Below are the code and all the weights of a small trained network. Each question names an input and a class and asks about switching units off, where a switched-off unit gives its printed mean instead of its output.

import numpy as np


def w(rows, s, z=0):
    codes = np.array(rows[::2]) - 128.0
    scale = np.full(codes.shape[1], s)
    scale[-1] = z or s
    return codes * scale


def norm(h):
    return h / np.sqrt((h * h).mean(-1, keepdims=True) + 1e-5)


def f(y):
    return y / 2 * (1 + np.tanh(0.7978845608 * (y + 0.044715 * y**3)))


def log_softmax(a):
    a = a - a.max(-1, keepdims=True)
    return a - np.log(np.exp(a).sum(-1, keepdims=True))


def net(x, mask):
    res = np.array(x, float).reshape(1, 2) / 4 @ E
    u = 0
    for l in range(4):
        y = f(norm(res) @ A[l][:, :-1].T + A[l][:, -1])
        res = res + np.where(mask[u : u + 4], y, B[l][:, -1]) @ B[l][:, :-1]
        u += 4
    return log_softmax(norm(res)[-1] @ U[:, :-1].T + U[:, -1])


A, B = {}, {}
E = w([
[39,1,77,28,43],'x0',
[87,43,197,194,22],'x1',
],0.0057)
A[0] = w([
[72,88,190,104,7,134],'0.n1',
[75,66,144,120,116,2],'0.n2',
[100,140,103,117,102,189],'0.n3',
[75,145,99,6,128,116],'0.n4',
],0.014,0.0046)
B[0] = w([
[127,97,224,94,122,255],'0.n1',
[88,172,128,136,72,170],'0.n2',
[99,112,112,159,212,159],'0.n3',
[91,170,10,157,199,235],'0.n4',
],0.013,0.0097)
A[1] = w([
[166,222,92,17,235,53],'1.n1',
[110,79,85,94,165,6],'1.n2',
[102,11,92,132,253,186],'1.n3',
[233,203,167,95,185,253],'1.n4',
],0.0081,0.0017)
B[1] = w([
[71,83,155,67,119,253],'1.n1',
[130,82,128,111,96,138],'1.n2',
[250,152,108,130,108,196],'1.n3',
[146,103,147,168,102,249],'1.n4',
],0.018,0.0066)
A[2] = w([
[69,21,150,119,159,17],'2.n1',
[100,107,205,73,87,171],'2.n2',
[28,233,1,96,188,248],'2.n3',
[181,113,173,129,9,41],'2.n4',
],0.0095,0.0018)
B[2] = w([
[141,142,158,182,68,188],'2.n1',
[109,166,202,119,159,241],'2.n2',
[9,40,71,156,201,255],'2.n3',
[105,144,59,115,153,191],'2.n4',
],0.014,0.0079)
A[3] = w([
[68,190,255,25,100,255],'3.n1',
[138,130,100,232,51,77],'3.n2',
[82,91,133,100,32,219],'3.n3',
[246,110,87,200,113,75],'3.n4',
],0.0091,0.0041)
B[3] = w([
[166,17,241,254,159,252],'3.n1',
[24,233,109,31,58,141],'3.n2',
[214,186,135,187,218,157],'3.n3',
[10,183,86,61,18,138],'3.n4',
],0.0092,0.013)
U = w([
[162,175,46,49,71,37],'0',
[239,142,65,87,128,2],'1',
[27,249,80,69,41,201],'2',
[117,70,223,185,178,254],'3',
[192,163,74,91,124,2],'4',
[205,161,97,27,140,2],'5',
[167,160,81,57,148,2],'6',
[2,53,8,107,246,161],'7',
],0.014,0.0075)

Each question gives the input, the list of numbers given to net, and the class t.
The units are the neurons (one row each of A and B). Each row of codes is followed by its name. A weight is (code - 128) times the scale printed after its matrix; where a second scale follows, it is the last column's (A, B and U).
mask holds one flag per neuron, layer by layer. A switched-off neuron (its flag False) gives its mean, the last column of its row in B, instead of its output. The means were averaged over made-up inputs and are rounded, as every weight is.
A unit's drop is (log p(t) with every unit on - log p(t) with that unit switched off) / (log p(t) with every unit on - log p(t) with every unit switched off).
unit that matters most: the unit with the biggest drop
top k neurons: the k neurons with the biggest drops, biggest first
k most important neurons of layer l: the k neurons of layer l with the biggest drops, biggest first
drop when u is switched off: that unit's drop, to one decimal
input [2,-1], class 7: unit that matters most => 0.n4
input [-5,0], class 2: top 2 neurons => (1.n4 0.n1)
input [-1,-7], class 7: top 2 neurons => (0.n1 3.n1)
input [-5,4], class 2: top 2 neurons => (0.n1 1.n1)
input [-4,2], class 2: top 4 neurons => (0.n1 1.n1 0.n4 2.n3)
input [-5,3], class 2: top 3 neurons => (0.n1 1.n1 0.n4)
input [4,0], class 7: top 2 neurons => (0.n4 1.n4)
input [-7,1], class 2: top 3 neurons => (0.n1 0.n4 1.n1)
input [5,0], class 7: top 4 neurons => (0.n4 1.n4 0.n2 3.n1)
input [-8,6], class 2: top 3 neurons => (0.n1 1.n1 2.n3)
input [-8,4], class 2: top 2 neurons => (0.n1 1.n1)
input [1,0], class 7: top 2 neurons => (0.n4 0.n2)
input [-6,4], class 2: drop when 0.n4 is switched off => 0.8
input [2,-4], class 7: drop when 3.n3 is switched off => 0.0
input [0,0], class 0: drop when 1.n3 is switched off => 0.1
input [-2,0], class 2: 2 most important neurons of layer 2 => (2.n3 2.n4)
input [-7,7], class 2: most important neuron of layer 2 => (2.n2)
